In the rows, 128 means zero.
Each row of numbers belongs to one of the objects below and depends on some of the facts about them. Some rows are named. Which object is each other row?

Facts:
pleflu {Σ=stizon, λ=c}
zitur {Σ=steplu rutral, λ=c}
miponos {Σ=skodrel, λ=a}
gradrutra {Σ=grosta tretan, λ=b}
flileval {Σ=flunun, λ=c}
plesker {λ=c}
sufa {Σ=pleflu, λ=a}
subroma {Σ=lobuplan, λ=c}
dritru {Σ=lobuplan drabes, λ=b}
ragos {λ=c}
didror {Σ=leko trokigi, λ=c}
sadre {Σ=drisor damebuk, λ=c}
brazak {Σ=bere leko, λ=a}
tamu {Σ=rulur, λ=c}
dozor {λ=c}
pefum {Σ=zusti, λ=a}
nuropla {Σ=miponos drabes, λ=b}
kekelol {λ=a}
sostuk {Σ=stipotir, λ=b}
robor {Σ=drisor, λ=b}
grastin {λ=c}
klupom {λ=a}
graplos {Σ=vuklu, λ=c}
trafus {Σ=giklom, λ=c}
sekik {λ=b}
brogo {λ=a}
dagre {Σ=skodrel, λ=b}
stafadrus {Σ=grosta damebuk, λ=a}
busin {Σ=pedil skodrel drobo gotok toski, λ=c}
rutral {λ=b}
nutru {Σ=pedil trokigi, λ=c}
sobrastak {λ=b}
kloti {Σ=butasku, λ=a}
skuda {Σ=miponos, λ=c}
stemol {Σ=klupom, λ=c}
zivor {Σ=flotifa, λ=b}
breflanek {Σ=dopotim plesker, λ=b}
tretan {Σ=vekoflan miponos, λ=c}
flunun {λ=a}
skodrel {Σ=leko, λ=a}
gugen {λ=b}
lagol {Σ=nizin, λ=a}
zuklir {λ=a}
gite {Σ=zuklir, λ=b}
fumir {Σ=trigri, λ=c}
levek {Σ=zusti trokigi drabes klupom, λ=b}
lobuplan {λ=b}
breral {Σ=sodrado, λ=b}
drobo {λ=b}
zusti {λ=a}
toski {λ=a}
bofem {Σ=skodrel, λ=a}
bogrel {Σ=kloti, λ=a}
nipul {Σ=vuklu, λ=a}
trigri {Σ=didror, λ=b}
damebuk {Σ=trokigi, λ=b}
klomam {Σ=lobuplan, λ=a}
dalen {Σ=vekoflan, λ=c}
sturis {Σ=ragos gemor, λ=a}
dopotim {Σ=zuklir, λ=c}
leko {Σ=kekelol, λ=a}
tastas {Σ=nizin, λ=b}
rulur {λ=b}
rade {Σ=dozor tastas, λ=b}
podi {Σ=flunun bere vekoflan, λ=a}
grosta {λ=c}
bure {Σ=tregrum, λ=b}
gadri {Σ=flunun vekoflan, λ=a}
grigik {Σ=sobrastak klabrum, λ=a}
tregrum {Σ=skodrel, λ=c}
druzas {Σ=kosko, λ=b}
bere {λ=a}
trokigi {Σ=leko skodrel liklan, λ=c}
stipotir {Σ=leko klupom, λ=c}
kosko {λ=b}
raplen {Σ=didrofli plesker, λ=a}
klabrum {Σ=bofem leko, λ=a}
butasku {Σ=dozor skuda, λ=c}
drabes {Σ=kekelol, λ=b}
skupe {Σ=skuda tretan, λ=a}
gemor {Σ=skodrel, λ=c}
vuklu {λ=a}
liklan {λ=c}
vodu {Σ=vukle, λ=b}
stizon {λ=a}
druflo {Σ=grastin, λ=a}
sodrado {Σ=dozor, λ=c}
flotifa {Σ=grosta, λ=a}
zugrar {Σ=pedil skuda, λ=a}
giklom {Σ=flunun, λ=c}
geplan {λ=c}
sezar {Σ=stipotir kosko, λ=a}
nagi {Σ=gite brogo sekik, λ=c}
didrofli {λ=c}
gotok {Σ=stipotir sekik, λ=a}
vekoflan {λ=a}
pedil {Σ=leko, λ=b}
drisor {λ=a}
kirik {Σ=nagi zivor, λ=b}
stanos {Σ=bogrel kosko, λ=b}
momis {Σ=ragos nagi, λ=b}
vukle {Σ=pleflu sekik, λ=b}
skeva {Σ=kosko, λ=a}
nizin {λ=b}
steplu {λ=c}

Known rows:
[124 116 112 133 118 166 132 145 136 158 127 128 138 144 131 134 160 127
 174 133 113 115 118 124 136 144 134 136 122 128 156 110  95 104 142 136
 134 136 114 125 138 118 114 127 127 101 127 155 140] : toski
[106 125 143 123 148 151 109 138 143 175 140 128 156 138 115 141 187 127
 135 140 105 109 119 127 145 138 132 121 125 132 152 154 101 149 149 134
 134 131 117 123 150 116 133 149 130 131 126 141 135] : tretan
[116 121 114 123 121 150 117 177 137 111 131 128 139 156 143 143 160 132
 133 139 105 113 133 130 136 139 138 145 124 129 159 117 132 100 150 127
 134 153 115 140 121 117 119 165 124  98 128 142 141] : skeva
[121 132 110 140 134 167 129 181 136 106 145 128 138 159 156 136 166 130
 134 133 108 133 142 127 140 138 137 142 126 128 149 151 134 104 139 138
 135 135 116 135 137 120 115 129 126  99 136 143 164] : kosko
[108 116 116 122 123 151 109 137 141 105 134 127 143 140 112 136 158 130
 133 132 103 114 117 125 136 135 130 125 122 141 149 112 113 137 140 127
 136 138 121 123 109 116 121 137 134 100 125 150 134] : tamu
[116 121 110 142 119 172 120 148 138 123 131 128 156 142 118 132 160 128
 140 133 119 122 121 143 141 142 132 127 126 129 147 140  93 105 139 129
 134 127 114 122 128 126 114 130 125 102 139 142 143] : rulur
[106 116 113 123 118 154 109 141 136 112 126 154 192 138 124 139 156 145
 142 142 115 112 126 130 137 137 131 134 123 128 149 115 134 141 164 136
 136 131 162 126 113 139 127 139 163  99 128 141 133] : didror
[119 116 110 126 122 168 114 136 147 117 133 124 150 143 123 134 156 128
 156 132 106 122 120 126 138 136 129 125 121 131 149 113  93 101 142 145
 132 135 115 125 128 121 114 128 126 104 139 156 139] : plesker
[113 119 114 125 123 151 108 163 135 106 128 132 163 138 112 157 157 130
 137 132 109 108 131 141 138 139 130 125 127 129 150 116 123 111 141 126
 135 160 115 123 119 128 121 138 125  99 126 143 134] : breflanek
[111 114 113 131 118 150 108 139 137 124 126 147 153 136 115 142 161 145
 164 149 118 106 122 128 136 134 129 138 127 130 154 112 116 103 173 126
 134 147 140 140 137 117 128 164 131  98 128 142 133] : klabrum
[106 118 111 124 120 152 107 142 135 107 127 127 162 138 113 156 167 130
 134 132 116 113 120 135 142 135 129 128 132 129 153 141 114 117 157 127
 133 156 123 120 104 127 119 130 124  99 126 143 135] : levek
[128 114 110 130 115 165 129 149 137 150 125 128 138 150 132 133 157 126
 172 133 113 115 119 125 138 140 134 136 122 130 155 113  94 100 141 132
 134 133 114 123 128 119 114 130 124 100 127 156 139] : vuklu
[106 135 126 127 117 152 118 138 137 146 128 141 143 162 118 136 171 128
 135 131 126 116 118 169 154 155 129 145 168 132 146  99 115 159 156 129
 134 132 133 120 104 140 114 130 127 101 133 156 139] : vukle
[106 125 118 125 117 151 111 145 135 113 127 131 147 144 114 147 167 127
 136 131 118 112 119 148 144 142 128 130 142 130 153 107 113 136 147 128
 137 135 119 117 102 127 119 129 127  98 128 145 134] : vodu
[106 118 112 133 128 149 109 141 138 106 126 144 196 137 115 158 173 151
 143 136 131 113 124 126 151 134 128 136 129 131 150 149 143 116 185 126
 132 147 154 119 131 118 122 147 128 100 127 143 135] : pedil
[124 116 110 128 116 165 128 146 137 145 127 127 139 149 133 134 155 128
 169 133 111 115 119 127 135 141 133 136 124 130 152 113  98 105 139 135
 133 135 115 125 126 123 114 127 123 100 126 151 139] : drisor
[121 123 116 125 118 151 107 174 136 107 128 129 137 161 139 144 160 130
 133 133 105 109 128 128 136 137 144 141 122 130 154 146 107 112 144 126
 137 155 116 136 108 118 120 161 129 101 128 154 136] : bogrel
[125 122 129 145 119 152 111 140 143 166 136 125 137 142 121 144 157 126
 135 171 105 105 124 129 138 137 145 123 123 137 148  97 146 139 146 129
 140 136 118 128 154 132 162 146 150  99 140 142 153] : giklom
[104 130 148 125 153 150 112 138 140 132 126 129 161 136 117 137 187 131
 136 130 105 113 119 127 155 140 129 123 125 131 151 188  95 171 148 137
 135 145 113 127 143 119 118 151 130 126 128 163 137] : skuda


The same objects again, as new rows of numbers:
Known rows:
[110 140  85 138 125  86 102  98 139  99 100 121  84 128 114 160  94  82
 132 126 125 159 120 109 161 138] : drisor
[110 136  91 165 109 107 113  87 143  93  60 111  89 153 110 190 113  95
 125  99 113 152 106 132 125 151] : stafadrus
[117 127  87 150 113 123 109  89 149 125  85 123  76 150  94 177 115  84
 131 146 144 174 139 118 137 113] : geplan
[134 132 102 136 135 137 121  77 132 108  84 136  91 164  87 179  95  88
 141 160 154 173 138 131 128 125] : dopotim
[106 126  81 173 118 119  73  86 151 153 101 146  66 131 104 138 110  91
 171 144 153 197 106  90 168  88] : dozor
[ 89 129 114 162 134  72 102 108 152 108  75 145 110 141 117 180 105 108
 148 111 112 156 124  87 154  97] : pedil
[101 125  98 165 112  83 109  94 138 103  75 101  88 134 117 194 112 104
 133 114  99 142 112 104 145 136] : klabrum
[ 97 126 104 149 127  78 101 110 148 106  79 139  99 144 113 176  99  92
 136 118 126 156 137  92 154 104] : sobrastak
[107 115  99 159 108 104 115  85 148 118  76 105  84 148  97 207 132 111
 134 142 116 158 142 106 131 104] : stemol
[143 123  80 151 102 131 122  85 122  83  60 118  71 151  97 183  85  71
 112 135 145 156 114 134 121 147] : raplen
[122 122  82 154 103 131 109  85 152 112  71 119  75 155  92 187 116  80
 121 146 146 175 150 127 123 111] : tamu
[117 104  91 183  98 109 111  86 122 105  59 109  69 132 106 202 104 111
 134 128 114 145  94 108 134 117] : sezar
[136 116  94 156 117 128 121  93 132  86  42 147  93 172  94 194  73  76
 116 133 153 157 137 134 111 117] : breflanek
[125 111  69 188  93 126  89  89 129 115  66 123  51 129 113 167  92  80
 135 123 145 166  93 118 140 118] : lagol
[ 92 144  92 166 121  82  90  99 143 118  88 121  89 127 121 159 107 101
 151 105 111 159  95 109 155 139] : miponos
[102 157 100 139 141 101 100  92 155 128 104 139 110 156 104 154 117  93
 158 132 133 183 132 118 150 131] : grosta
[ 90 160  85 149 125  81  88 104 156 114 103 119  95 133 122 148 109  81
 140 102 119 169 113 120 159 151] : bere
[ 96 106  87 168 105  91 107 109 156  90  48 119  87 149 113 208 113  88
 103 111 120 149 150 104 127  99] : dritru
[114 125  81 140 120 105  93 114 148  96  75 145  82 140 112 168  79  62
 113 139 157 172 150 106 149 101] : rutral

Which object is each row?
No name comes twice in this set of rows, the named rows included.
[ 93 127 103 158 118  97 113  86 156 121  85 104  97 152 105 199 141 115
 134 131 103 158 141 106 141 117]	didror
[105 114  86 192 102 131  85  77 148 145  72 129  67 147 100 168 126 104
 160 126 135 185 109 107 139  93]	butasku
[109 115 114 177 105 120 126  75 145 119  57 108  96 164  94 219 135 129
 145 121 101 151 118 119 114 115]	busin
[102 126 113 156 140  80 103 105 141 106  74 146 111 149 111 182  96 108
 154 119 117 154 124  89 152 103]	drobo
[109 120  95 168 101  96 111  90 139  93  66 103  82 137 111 197 116 101
 124 113 107 143 110 120 133 136]	grigik
[116 111  79 187 102 134  86  83 147 145  80 135  62 141 101 159 114  96
 154 139 148 190 109 106 147  90]	sodrado
[122 137 113 153 141 111 113 100 143  94  55 157 112 170 106 178  81  92
 145 116 139 162 125 123 125 122]	zivor
[104 120  91 160 118  99 107 103 153  95  52 131  96 158 107 195 101  86
 115 111 131 152 142 114 126 110]	robor
[142 146 102 128 144 109 115  92 113  93  90 144  93 141  99 160  65  78
 149 150 147 157 104 122 150 148]	zuklir
[ 91 103 102 175 100  92 116 102 152  92  44 115  91 151 114 221 119 106
 107 109 108 137 142 103 122 101]	levek

The same objects again, as new rows of numbers:
Named rows:
[142  60  99  67 134 129 130 142  97 116 132 146 120] : tregrum
[145  58 127  78 130 115 132 140  93 113 135 141 144] : bure
[157  74 129  92 135 129 109 134 104 108 124 140  91] : sezar
[145  69  83  77 170 127 102 143  89 104 143 158 110] : klupom
[155  62  67  69 136 131 131 140  99 111  93 152 184] : plesker
[169  51 115  95 100 123 125 133  98 121 125 126 182] : raplen
[145  71 122  84 145 116 118 138 103 105 121 145 124] : sostuk
[134  79  90  75 148 111 118 146  87 101 148 145 146] : drabes
[143  78 115  82 125 106 119 143  94 107 158 120 170] : dritru
[139  69 103  75 147 112 123 143  92 106 146 145 147] : trigri
[162  82  96 105  91 102 128 136  80 118 162 136  99] : gadri
[131  75  75  62 158 128 122 143  93 109 149 146 123] : liklan
[130  73  83  59 151 124 119 142  93 107 149 139 122] : trokigi
[152  51 107  74 151 127 117 139  93 113 137 157 102] : toski
[140  55 108  74 168 122 128 143  98 104 124 163 128] : drobo
[160  71 108  91 113 124 120 135  95 111 143 132 157] : druflo
[134  63 105  71 156 120 127 146  90 104 137 155 116] : pedil
[155  48 120  80 129 116 116 141  87 121 140 137 114] : klabrum
[151  50 117  79 127 118 119 142  88 121 155 142 110] : bofem

Which object is each row?
No name comes twice in this set of rows, the named rows included.
[150  91  85  86 104 110 137 136  90 115 148 141 108]	dalen
[152  72  79  87 123 105 118 143  75 116 145 154  99]	bere
[137  71  97  81 162 131 140 125 114  93 147 138 149]	kirik
[136  77  94  68 125 141 135 148  92 103 136 154 107]	skuda
[143  63 101  80 140 112 124 146  90 110 131 152 149]	sobrastak
[156  58  87  87 157 133 117 133 103 106 115 157 121]	stizon
[117  93  39  63 171 142 133 136  92  87 164 149 117]	grosta
[130  85  58  72 149 140 116 138  89  95 177 139 136]	drisor
[151  74  81  78 162 135 126 132 111 103  96 160 130]	pleflu
[145  76 100  75 139 124 115 138 103 109 117 141 125]	stemol
[139  62  84  78 194 132 126 134 107  95 112 172 132]	sekik
[126  88  80  65 140 134 128 132 104  99 168 120 143]	sadre
[131  81  72  77 151 142 130 127  96  92 179 136 120]	flotifa
[138  82  72  78 148 116 116 148  86 102 148 147 177]	lobuplan

